Here is a tiny trained network, its code and every weight. The questions are about switching its units off for an input and a target symbol, where a switched-off unit gives its printed mean instead of its output.

import numpy as np


def w(rows, s, z=0):
    codes = np.array(rows[::2]) - 128.0
    scale = np.full(codes.shape[1], s)
    scale[-1] = z or s
    return codes * scale


def f(y):
    return y / 2 * (1 + np.tanh(0.7978845608 * (y + 0.044715 * y**3)))


def softmax(a):
    e = np.exp(a - a.max(-1, keepdims=True))
    return e / e.sum(-1, keepdims=True)


def log_softmax(a):
    a = a - a.max(-1, keepdims=True)
    return a - np.log(np.exp(a).sum(-1, keepdims=True))


def net(x, mask):
    ids = ['ΘΞΠαεζτ'.index(c) for c in x.split()]
    T = len(ids)
    res = E[ids] + P[:T]
    u = 0
    for l in range(2):
        q, k, v = (res @ M[l].T for M in (Q, K, V))
        z = softmax(np.where(np.tri(T) > 0, q @ k.T / 3**0.5, -1e9)) @ v
        res = res + np.where(mask[u], z, O[l][:, -1]) @ O[l][:, :-1]
        u += 1
        y = f(res @ A[l][:, :-1].T + A[l][:, -1])
        res = res + np.where(mask[u : u + 12], y, B[l][:, -1]) @ B[l][:, :-1]
        u += 12
    return log_softmax(res[-1] @ U[:, :-1].T + U[:, -1])


Q, K, V, O, A, B = {}, {}, {}, {}, {}, {}
E = w([
[60,197,122,135,70],'Θ',
[80,210,100,137,66],'Ξ',
[111,14,225,177,142],'Π',
[205,107,82,55,87],'α',
[119,142,36,64,129],'ε',
[230,84,41,196,240],'ζ',
[244,252,235,33,40],'τ',
],0.005)
P = w([
[58,76,174,187,30],'0',
[9,85,10,99,201],'1',
[196,175,137,189,37],'2',
[123,128,123,36,219],'3',
[233,219,138,163,51],'4',
[177,108,161,22,232],'5',
[246,215,143,148,60],'6',
[200,104,207,2,236],'7',
[221,204,128,165,68],'8',
],0.0049)
Q[0] = w([
[248,202,219,209,22],'0.h1',
[253,219,206,144,38],'0.h1',
[32,31,73,29,236],'0.h1',
],0.0052)
K[0] = w([
[247,223,174,37,180],'0.h1',
[252,233,214,37,135],'0.h1',
[1,87,99,182,100],'0.h1',
],0.0048)
V[0] = w([
[34,127,27,37,94],'0.h1',
[211,1,27,246,227],'0.h1',
[63,34,55,40,117],'0.h1',
],0.005)
O[0] = w([
[1,128,66,68,233,46],'0.h1',
[254,19,69,233,250,250],'0.h1',
[30,8,127,52,248,132],'0.h1',
],0.0047,0.0012)
A[0] = w([
[117,255,223,23,17,231],'0.n1',
[157,76,6,106,248,239],'0.n2',
[48,227,214,27,19,213],'0.n3',
[148,186,2,17,192,212],'0.n4',
[4,93,7,170,195,254],'0.n5',
[221,135,242,4,204,204],'0.n6',
[197,80,5,76,249,246],'0.n7',
[240,125,157,223,43,183],'0.n8',
[241,184,2,243,85,234],'0.n9',
[202,107,7,122,207,198],'0.n10',
[193,28,227,71,231,206],'0.n11',
[228,129,214,6,170,211],'0.n12',
],0.0047,0.0039)
B[0] = w([
[134,135,190,24,35,200],'0.n1',
[71,211,114,64,250,239],'0.n2',
[87,125,202,33,81,176],'0.n3',
[137,246,56,124,124,181],'0.n4',
[24,231,102,74,214,196],'0.n5',
[172,49,50,6,130,212],'0.n6',
[93,220,124,42,250,253],'0.n7',
[249,134,161,210,76,219],'0.n8',
[224,254,113,196,161,237],'0.n9',
[131,240,91,118,248,208],'0.n10',
[136,18,155,33,238,236],'0.n11',
[203,62,61,12,123,213],'0.n12',
],0.0047,0.0046)
Q[1] = w([
[239,227,176,176,69],'1.h1',
[2,91,47,53,236],'1.h1',
[219,216,186,127,186],'1.h1',
],0.0043)
K[1] = w([
[192,121,140,29,110],'1.h1',
[95,131,131,239,136],'1.h1',
[253,80,89,108,134],'1.h1',
],0.0045)
V[1] = w([
[227,46,204,25,30],'1.h1',
[147,6,178,160,74],'1.h1',
[48,255,33,169,243],'1.h1',
],0.0047)
O[1] = w([
[228,182,197,6,128,150],'1.h1',
[254,66,246,98,14,2],'1.h1',
[7,112,49,230,211,209],'1.h1',
],0.0043,0.004)
A[1] = w([
[175,243,13,255,164,67],'1.n1',
[189,21,199,237,42,165],'1.n2',
[174,3,202,247,38,178],'1.n3',
[43,130,16,204,155,212],'1.n4',
[71,87,30,229,81,254],'1.n5',
[207,216,211,215,24,135],'1.n6',
[187,200,82,179,92,224],'1.n7',
[87,126,87,166,246,23],'1.n8',
[205,221,57,44,93,177],'1.n9',
[116,207,12,197,130,240],'1.n10',
[88,58,178,119,241,130],'1.n11',
[208,229,60,46,91,177],'1.n12',
],0.0048,0.0038)
B[1] = w([
[242,10,127,167,48,229],'1.n1',
[45,236,58,248,177,159],'1.n2',
[53,255,29,235,159,155],'1.n3',
[112,170,229,139,114,254],'1.n4',
[108,82,231,241,229,180],'1.n5',
[243,142,21,199,43,198],'1.n6',
[199,58,128,191,132,174],'1.n7',
[170,200,137,34,22,243],'1.n8',
[40,88,225,190,221,227],'1.n9',
[131,50,195,151,175,240],'1.n10',
[212,153,17,29,31,207],'1.n11',
[37,119,231,183,224,230],'1.n12',
],0.0048,0.0096)
U = w([
[4,144,213,151,240,229],'Θ',
[113,113,142,123,72,21],'Ξ',
[104,202,110,7,104,183],'Π',
[179,246,22,217,27,180],'α',
[196,13,157,255,203,32],'ε',
[215,190,187,128,100,19],'ζ',
[243,2,67,49,102,253],'τ',
],0.0045,0.0047)

Each question gives the input, a string of symbols that net reads in full, and the target symbol t.
The units are the heads (3 rows each of Q, K, V and O) and the neurons (one row each of A and B). Each row of codes is followed by its name. A weight is (code - 128) times the scale printed after its matrix; where a second scale follows, it is the last column's (O, A, B and U).
mask holds one flag per unit, layer by layer, with each layer's heads first. A switched-off unit (its flag False) gives its mean, the last column of its rows in O or B, instead of its output. The means were averaged over made-up inputs and are rounded, as every weight is.
A unit's drop is (log p(t) with every unit on - log p(t) with that unit switched off) / (log p(t) with every unit on - log p(t) with every unit switched off).
most important unit: the unit with the biggest drop
k most important neurons: the k neurons with the biggest drops, biggest first
k most important neurons of layer l: the k neurons of layer l with the biggest drops, biggest first
input ε ε ε ζ ε Ξ Π Π, target Π: most important unit	1.h1
input τ Π α ε ζ ε ε τ Θ, target ζ: 2 most important neurons	[1.n6 0.n1]
input ε ε ζ Θ ε, target ε: 3 most important neurons of layer 1	[1.n1 1.n10 1.n5]
input Π Π Θ, target α: 3 most important neurons	[0.n7 0.n2 1.n6]
input Θ Π τ Π Θ ζ Ξ, target ζ: 2 most important neurons	[0.n1 0.n3]
input ε Θ α, target Θ: 3 most important neurons of layer 1	[1.n11 1.n6 1.n8]
input Π Π Π α Π ε Π ζ ζ, target ε: 2 most important neurons	[1.n1 0.n9]
input Π Π Π Π Θ, target α: 3 most important neurons	[1.n6 0.n7 0.n2]
input Ξ ζ α, target ε: 2 most important neurons of layer 0	[0.n11 0.n9]
input ζ ε ε, target ε: 2 most important neurons	[1.n1 1.n5]
input τ α Θ Π Π Θ ζ ζ, target Π: 2 most important neurons of layer 1	[1.n11 1.n5]
input Π Π Π Π ε ζ Π ε τ, target ζ: 3 most important neurons of layer 1	[1.n6 1.n12 1.n9]
input Π ε Θ Π ε, target Θ: 2 most important neurons	[1.n11 1.n6]
input Ξ τ ζ Π Π Π τ α Π, target ζ: 3 most important neurons of layer 0	[0.n1 0.n3 0.n12]
input ζ Π Ξ Π ε Π, target τ: most important unit	1.n11
input Π ε ζ Π, target Π: 2 most important neurons	[1.n11 1.n1]
input Π Θ τ Θ Π, target ζ: 3 most important neurons	[0.n1 0.n3 1.n6]
input Π ζ α, target ε: 2 most important neurons of layer 1	[1.n8 1.n11]
input ζ Π τ α Θ, target ζ: 3 most important neurons of layer 1	[1.n6 1.n12 1.n9]
input Π Θ α ζ Π ζ τ Π ε, target ζ: 2 most important neurons	[0.n1 1.n6]
input Π Π Π, target α: most important neuron	[1.n3]
